Below is a small trained network, with its code and all its weights. Each question gives an input and a class and asks what happens when units are switched off, that is, made to give their printed mean instead of their output.

import numpy as np


def w(rows, s, z=0):
    codes = np.array(rows[::2]) - 128.0
    scale = np.full(codes.shape[1], s)
    scale[-1] = z or s
    return codes * scale


def norm(h):
    return h / np.sqrt((h * h).mean(-1, keepdims=True) + 1e-5)


def f(y):
    return y / 2 * (1 + np.tanh(0.7978845608 * (y + 0.044715 * y**3)))


def log_softmax(a):
    a = a - a.max(-1, keepdims=True)
    return a - np.log(np.exp(a).sum(-1, keepdims=True))


def net(x, mask):
    res = np.array(x, float).reshape(1, 5) / 4 @ E
    u = 0
    for l in range(2):
        y = f(norm(res) @ A[l][:, :-1].T + A[l][:, -1])
        res = res + np.where(mask[u : u + 3], y, B[l][:, -1]) @ B[l][:, :-1]
        u += 3
    return log_softmax(norm(res)[-1] @ U[:, :-1].T + U[:, -1])


A, B = {}, {}
E = w([
[224,180,199,166,196,109,249],'x0',
[123,77,196,145,68,191,111],'x1',
[168,158,104,109,205,117,25],'x2',
[100,118,204,185,119,17,124],'x3',
[194,252,217,37,140,53,80],'x4',
],0.0042)
A[0] = w([
[141,140,30,108,171,99,230,121],'0.n1',
[187,115,174,147,144,208,121,28],'0.n2',
[124,146,115,97,146,125,246,1],'0.n3',
],0.011,0.0021)
B[0] = w([
[2,124,102,136,147,72,205,254],'0.n1',
[113,101,149,91,167,57,199,166],'0.n2',
[249,221,199,174,51,146,37,222],'0.n3',
],0.0088,0.0052)
A[1] = w([
[118,88,224,177,108,98,209,9],'1.n1',
[67,69,189,125,35,17,9,82],'1.n2',
[127,186,84,209,72,255,225,65],'1.n3',
],0.0095,0.0012)
B[1] = w([
[122,132,81,149,89,118,80,231],'1.n1',
[56,178,106,168,92,62,57,254],'1.n2',
[153,93,143,69,134,151,1,215],'1.n3',
],0.01,0.0067)
U = w([
[69,90,119,119,163,150,241,132],'0',
[239,180,208,138,135,131,196,3],'1',
[89,153,136,166,61,96,71,223],'2',
[140,37,131,85,84,248,93,83],'3',
],0.011,0.0031)

Each question gives the input, the list of numbers given to net, and the class t.
The units are the neurons (one row each of A and B). Each row of codes is followed by its name. A weight is (code - 128) times the scale printed after its matrix; where a second scale follows, it is the last column's (A, B and U).
mask holds one flag per neuron, layer by layer. A switched-off neuron (its flag False) gives its mean, the last column of its row in B, instead of its output. The means were averaged over made-up inputs and are rounded, as every weight is.
A unit's drop is (log p(t) with every unit on - log p(t) with that unit switched off) / (log p(t) with every unit on - log p(t) with every unit switched off).
The circuit of an input: a set's keep is (log p(t) with only the set's units on - log p(t) with every unit switched off) / (log p(t) with every unit on - log p(t) with every unit switched off). Starting from all 6 units, units are removed one at a time, each time the one whose removal leaves the highest keep (on an exact tie, the one counted first), for as long as the keep stays at least 0.8.
units of the circuit, in order: the units of the circuit, biggest drop first
top k neurons: the k neurons with the biggest drops, biggest first
top k neurons in layer l: the k neurons of layer l with the biggest drops, biggest first
input [5,5,8,2,-5], class 0: top neuron in layer 1	(1.n2)
input [-3,-6,2,-6,-5], class 0: top 3 neurons	(0.n1, 0.n3, 1.n2)
input [-5,4,-1,-4,-4], class 3: top 2 neurons in layer 0	(0.n3, 0.n1)
input [4,7,8,3,-6], class 0: units of the circuit, in order	(0.n3, 0.n2)
input [6,2,4,6,1], class 1: units of the circuit, in order	(1.n2, 0.n1)
input [3,-2,-7,3,7], class 1: units of the circuit, in order	(0.n1, 1.n2)
input [-1,3,-3,-8,6], class 0: top 3 neurons	(0.n3, 0.n2, 1.n3)
input [0,-4,-7,-5,-5], class 3: top 3 neurons	(1.n3, 1.n2, 0.n3)
input [6,6,8,5,6], class 1: units of the circuit, in order	(0.n1, 1.n2, 1.n3)
input [-2,-5,5,3,-7], class 0: units of the circuit, in order	(0.n3, 1.n2, 1.n3)
input [4,-5,8,-7,3], class 0: units of the circuit, in order	(0.n3, 0.n1, 1.n2)
input [5,-6,7,8,-4], class 0: top 4 neurons	(0.n3, 1.n2, 1.n3, 0.n1)
input [6,5,5,6,8], class 1: top 2 neurons	(0.n1, 1.n2)
input [4,-6,5,0,0], class 0: units of the circuit, in order	(0.n1, 1.n2)
input [-2,-3,-3,3,-8], class 3: units of the circuit, in order	(1.n2, 1.n3, 0.n2)
input [0,0,-6,-4,-6], class 3: units of the circuit, in order	(1.n2)
input [-7,-5,6,-8,-3], class 3: top 3 neurons	(1.n2, 0.n2, 0.n1)
input [3,4,8,-2,0], class 0: units of the circuit, in order	(0.n3, 0.n2)
input [7,4,-7,-4,3], class 1: top 2 neurons in layer 0	(0.n3, 0.n2)
input [6,4,-7,2,3], class 1: units of the circuit, in order	(1.n2)
input [4,5,-8,3,-5], class 3: top 3 neurons	(1.n3, 1.n2, 0.n1)
input [8,-1,-2,5,2], class 1: top 4 neurons	(1.n2, 0.n3, 1.n3, 0.n1)
input [2,-5,-7,-8,-8], class 3: top 2 neurons	(1.n3, 1.n2)
input [-2,7,8,-7,0], class 3: top 2 neurons	(0.n1, 1.n2)
input [8,6,0,4,1], class 1: top 2 neurons in layer 0	(0.n1, 0.n2)
input [0,7,-2,2,-8], class 3: top 2 neurons in layer 1	(1.n2, 1.n3)
